Below is a small trained network, with its code and all its weights. Each question gives an input and a class and asks what happens when units are switched off, that is, made to give their printed mean instead of their output.

import numpy as np


def w(rows, s, z=0):
    codes = np.array(rows[::2]) - 128.0
    scale = np.full(codes.shape[1], s)
    scale[-1] = z or s
    return codes * scale


def f(y):
    return y / 2 * (1 + np.tanh(0.7978845608 * (y + 0.044715 * y**3)))


def log_softmax(a):
    a = a - a.max(-1, keepdims=True)
    return a - np.log(np.exp(a).sum(-1, keepdims=True))


def net(x, mask):
    res = np.array(x, float).reshape(1, 4) / 4 @ E
    y = f(res @ A[0][:, :-1].T + A[0][:, -1])
    res = res + np.where(mask, y, B[0][:, -1]) @ B[0][:, :-1]
    return log_softmax(res[-1] @ U[:, :-1].T + U[:, -1])


A, B = {}, {}
E = w([
[173,190,255,131,60,121],'x0',
[77,193,94,154,121,16],'x1',
[95,207,133,184,197,214],'x2',
[120,131,132,120,122,131],'x3',
],0.0068)
A[0] = w([
[148,184,241,170,119,123,112],'n0',
[100,171,148,154,139,38,37],'n1',
[25,62,89,128,141,137,25],'n2',
[202,115,94,84,109,84,45],'n3',
[109,51,185,146,126,183,125],'n4',
[111,176,135,172,173,167,19],'n5',
[139,78,83,114,25,113,16],'n6',
[137,81,120,62,108,58,89],'n7',
[178,87,137,146,150,191,63],'n8',
[114,162,98,186,139,50,85],'n9',
[109,197,137,192,146,174,75],'n10',
[197,199,158,122,74,114,38],'n11',
[173,80,127,167,97,187,73],'n12',
[164,134,177,173,42,137,25],'n13',
[165,99,116,55,110,83,2],'n14',
[170,150,182,135,126,110,99],'n15',
[178,56,177,73,1,74,97],'n16',
[188,177,172,118,123,111,57],'n17',
[86,182,161,181,177,165,38],'n18',
[139,121,228,135,87,120,105],'n19',
[160,92,117,67,102,46,58],'n20',
[161,150,186,154,114,113,73],'n21',
[111,212,123,110,91,55,111],'n22',
[74,167,132,145,143,42,46],'n23',
[189,65,205,80,95,210,71],'n24',
[119,190,110,129,149,78,35],'n25',
[98,92,46,121,126,161,28],'n26',
],0.0086,0.0041)
B[0] = w([
[164,92,84,96,195,80,219],'n0',
[16,141,210,152,109,214,160],'n1',
[191,38,108,39,254,80,147],'n2',
[150,195,94,143,169,224,142],'n3',
[82,117,162,105,97,140,173],'n4',
[168,232,104,164,168,221,150],'n5',
[142,187,156,122,196,162,149],'n6',
[155,193,132,223,156,211,181],'n7',
[50,111,193,90,97,139,157],'n8',
[114,65,184,81,115,172,170],'n9',
[172,239,112,192,112,170,181],'n10',
[113,73,56,49,227,51,162],'n11',
[51,94,193,69,100,162,149],'n12',
[112,75,106,97,158,125,154],'n13',
[172,182,180,104,239,174,140],'n14',
[127,136,91,105,152,107,153],'n15',
[171,222,112,213,109,185,253],'n16',
[152,55,42,69,250,67,147],'n17',
[209,211,115,158,139,233,170],'n18',
[166,71,71,113,209,65,190],'n19',
[160,181,124,178,164,242,180],'n20',
[106,92,58,99,223,86,150],'n21',
[90,49,215,80,75,114,191],'n22',
[70,76,198,31,129,160,164],'n23',
[34,103,203,73,92,159,222],'n24',
[54,102,227,75,129,199,136],'n25',
[160,37,108,91,220,44,146],'n26',
],0.0079,0.0054)
U = w([
[229,246,138,154,193,200,52],'0',
[162,49,30,65,253,24,58],'1',
[150,136,135,131,103,92,253],'2',
[47,104,241,52,102,162,17],'3',
],0.0071,0.011)

Each question gives the input, the list of numbers given to net, and the class t.
The units are the neurons (one row each of A and B). Each row of codes is followed by its name. A weight is (code - 128) times the scale printed after its matrix; where a second scale follows, it is the last column's (A, B and U).
mask holds one flag per neuron, in row order. A switched-off neuron (its flag False) gives its mean, the last column of its row in B, instead of its output. The means were averaged over made-up inputs and are rounded, as every weight is.
A unit's drop is (log p(t) with every unit on - log p(t) with that unit switched off) / (log p(t) with every unit on - log p(t) with every unit switched off).
The circuit of an input: a set's keep is (log p(t) with only the set's units on - log p(t) with every unit switched off) / (log p(t) with every unit on - log p(t) with every unit switched off). Starting from the 12 units with the biggest drops (on a tie, the unit counted first), units are removed one at a time, each time the one whose removal leaves the highest keep (on an exact tie, the one counted first), for as long as the keep stays at least 0.8.
units of the circuit, in order: the units of the circuit, biggest drop first
top k neurons: the k neurons with the biggest drops, biggest first
drop when u is switched off: that unit's drop, to one decimal
input [-7,2,-7,-6], class 0: units of the circuit, in order : n7; n20
input [-8,-4,6,4], class 1: units of the circuit, in order : n26
input [-4,6,-4,-5], class 3: units of the circuit, in order : n23; n9; n1; n19
input [-7,1,-7,-3], class 0: units of the circuit, in order : n7; n20
input [5,6,1,-5], class 3: top 4 neurons : n1; n22; n23; n25
input [-7,-8,7,6], class 3: top 2 neurons : n8; n12
input [2,-8,-8,5], class 0: top 2 neurons : n16; n7
input [2,-2,-4,0], class 0: top 2 neurons : n16; n22
input [-1,7,-8,-3], class 0: drop when n16 is switched off : 0.1
input [-6,7,-8,8], class 0: drop when n20 is switched off : 0.2
input [6,5,4,-1], class 1: drop when n0 is switched off : 0.2
